Below are the code and all the weights of a small trained network. Each question names an input and a class and asks about switching units off, where a switched-off unit gives its printed mean instead of its output.

import numpy as np


def w(rows, s, z=0):
    codes = np.array(rows[::2]) - 128.0
    scale = np.full(codes.shape[1], s)
    scale[-1] = z or s
    return codes * scale


def f(y):
    return np.maximum(y, 0)


def log_softmax(a):
    a = a - a.max(-1, keepdims=True)
    return a - np.log(np.exp(a).sum(-1, keepdims=True))


def net(x, mask):
    res = np.array(x, float).reshape(1, 7) / 4 @ E
    y = f(res @ A[0][:, :-1].T + A[0][:, -1])
    res = res + np.where(mask, y, B[0][:, -1]) @ B[0][:, :-1]
    return log_softmax(res[-1] @ U[:, :-1].T + U[:, -1])


A, B = {}, {}
E = w([
[131,134,132,123],'x0',
[135,139,135,120],'x1',
[95,243,122,229],'x2',
[1,112,221,113],'x3',
[122,122,123,132],'x4',
[126,128,125,127],'x5',
[132,134,132,124],'x6',
],0.0096)
A[0] = w([
[235,129,61,129,162],'neuron 0',
[59,147,168,93,159],'neuron 1',
[84,68,138,186,172],'neuron 2',
[88,241,128,219,8],'neuron 3',
[205,100,43,163,172],'neuron 4',
[128,78,103,46,113],'neuron 5',
[172,62,186,106,110],'neuron 6',
[156,39,160,85,97],'neuron 7',
[116,107,95,80,76],'neuron 8',
[57,111,198,120,168],'neuron 9',
[144,77,131,99,113],'neuron 10',
[226,126,46,138,171],'neuron 11',
[35,74,255,126,141],'neuron 12',
[168,60,148,52,79],'neuron 13',
[146,94,142,47,81],'neuron 14',
],0.0099,0.0016)
B[0] = w([
[206,86,245,103,252],'neuron 0',
[166,82,163,83,192],'neuron 1',
[117,68,136,113,164],'neuron 2',
[35,215,50,255,251],'neuron 3',
[226,103,175,72,239],'neuron 4',
[16,200,59,216,193],'neuron 5',
[61,209,100,228,181],'neuron 6',
[9,160,60,190,199],'neuron 7',
[101,156,99,157,156],'neuron 8',
[181,56,201,7,207],'neuron 9',
[59,184,93,199,171],'neuron 10',
[231,4,152,35,254],'neuron 11',
[147,25,204,50,246],'neuron 12',
[136,217,42,175,206],'neuron 13',
[53,170,115,203,185],'neuron 14',
],0.0062,0.0094)
U = w([
[130,41,249,36,255],'0',
[26,216,89,230,1],'1',
],0.013,0.0021)

Each question gives the input, the list of numbers given to net, and the class t.
The units are the neurons (one row each of A and B). Each row of codes is followed by its name. A weight is (code - 128) times the scale printed after its matrix; where a second scale follows, it is the last column's (A, B and U).
mask holds one flag per neuron, in row order. A switched-off neuron (its flag False) gives its mean, the last column of its row in B, instead of its output. The means were averaged over made-up inputs and are rounded, as every weight is.
A unit's drop is (log p(t) with every unit on - log p(t) with that unit switched off) / (log p(t) with every unit on - log p(t) with every unit switched off).
The circuit of an input: a set's keep is (log p(t) with only the set's units on - log p(t) with every unit switched off) / (log p(t) with every unit on - log p(t) with every unit switched off). Starting from the 12 units with the biggest drops (on a tie, the unit counted first), units are removed one at a time, each time the one whose removal leaves the highest keep (on an exact tie, the one counted first), for as long as the keep stays at least 0.8.
units of the circuit, in order: the units of the circuit, biggest drop first
top k neurons: the k neurons with the biggest drops, biggest first
drop when u is switched off: that unit's drop, to one decimal
input [-3,-2,6,7,-6,7,3], class 0: units of the circuit, in order	neuron 12
input [2,4,-2,1,-4,7,-4], class 1: units of the circuit, in order	neuron 11; neuron 0
input [-6,-2,6,6,0,5,4], class 0: top 4 neurons	neuron 12; neuron 9; neuron 1; neuron 5
input [-5,8,-3,-2,-1,-7,7], class 1: units of the circuit, in order	neuron 12; neuron 9
input [0,5,8,-8,-5,6,3], class 0: top 3 neurons	neuron 11; neuron 0; neuron 4
input [-2,-6,4,5,6,2,0], class 0: top 2 neurons	neuron 12; neuron 9
input [-4,8,7,-8,-1,-1,3], class 0: top 2 neurons	neuron 11; neuron 0
input [1,-6,3,-3,7,0,-6], class 0: drop when neuron 13 is switched off	0.4
input [-1,2,1,0,-2,7,2], class 1: top 2 neurons	neuron 11; neuron 12
input [-2,-8,1,0,-3,2,6], class 1: drop when neuron 12 is switched off	1.1
input [-3,-3,4,-4,7,-4,-8], class 0: drop when neuron 5 is switched off	0.3
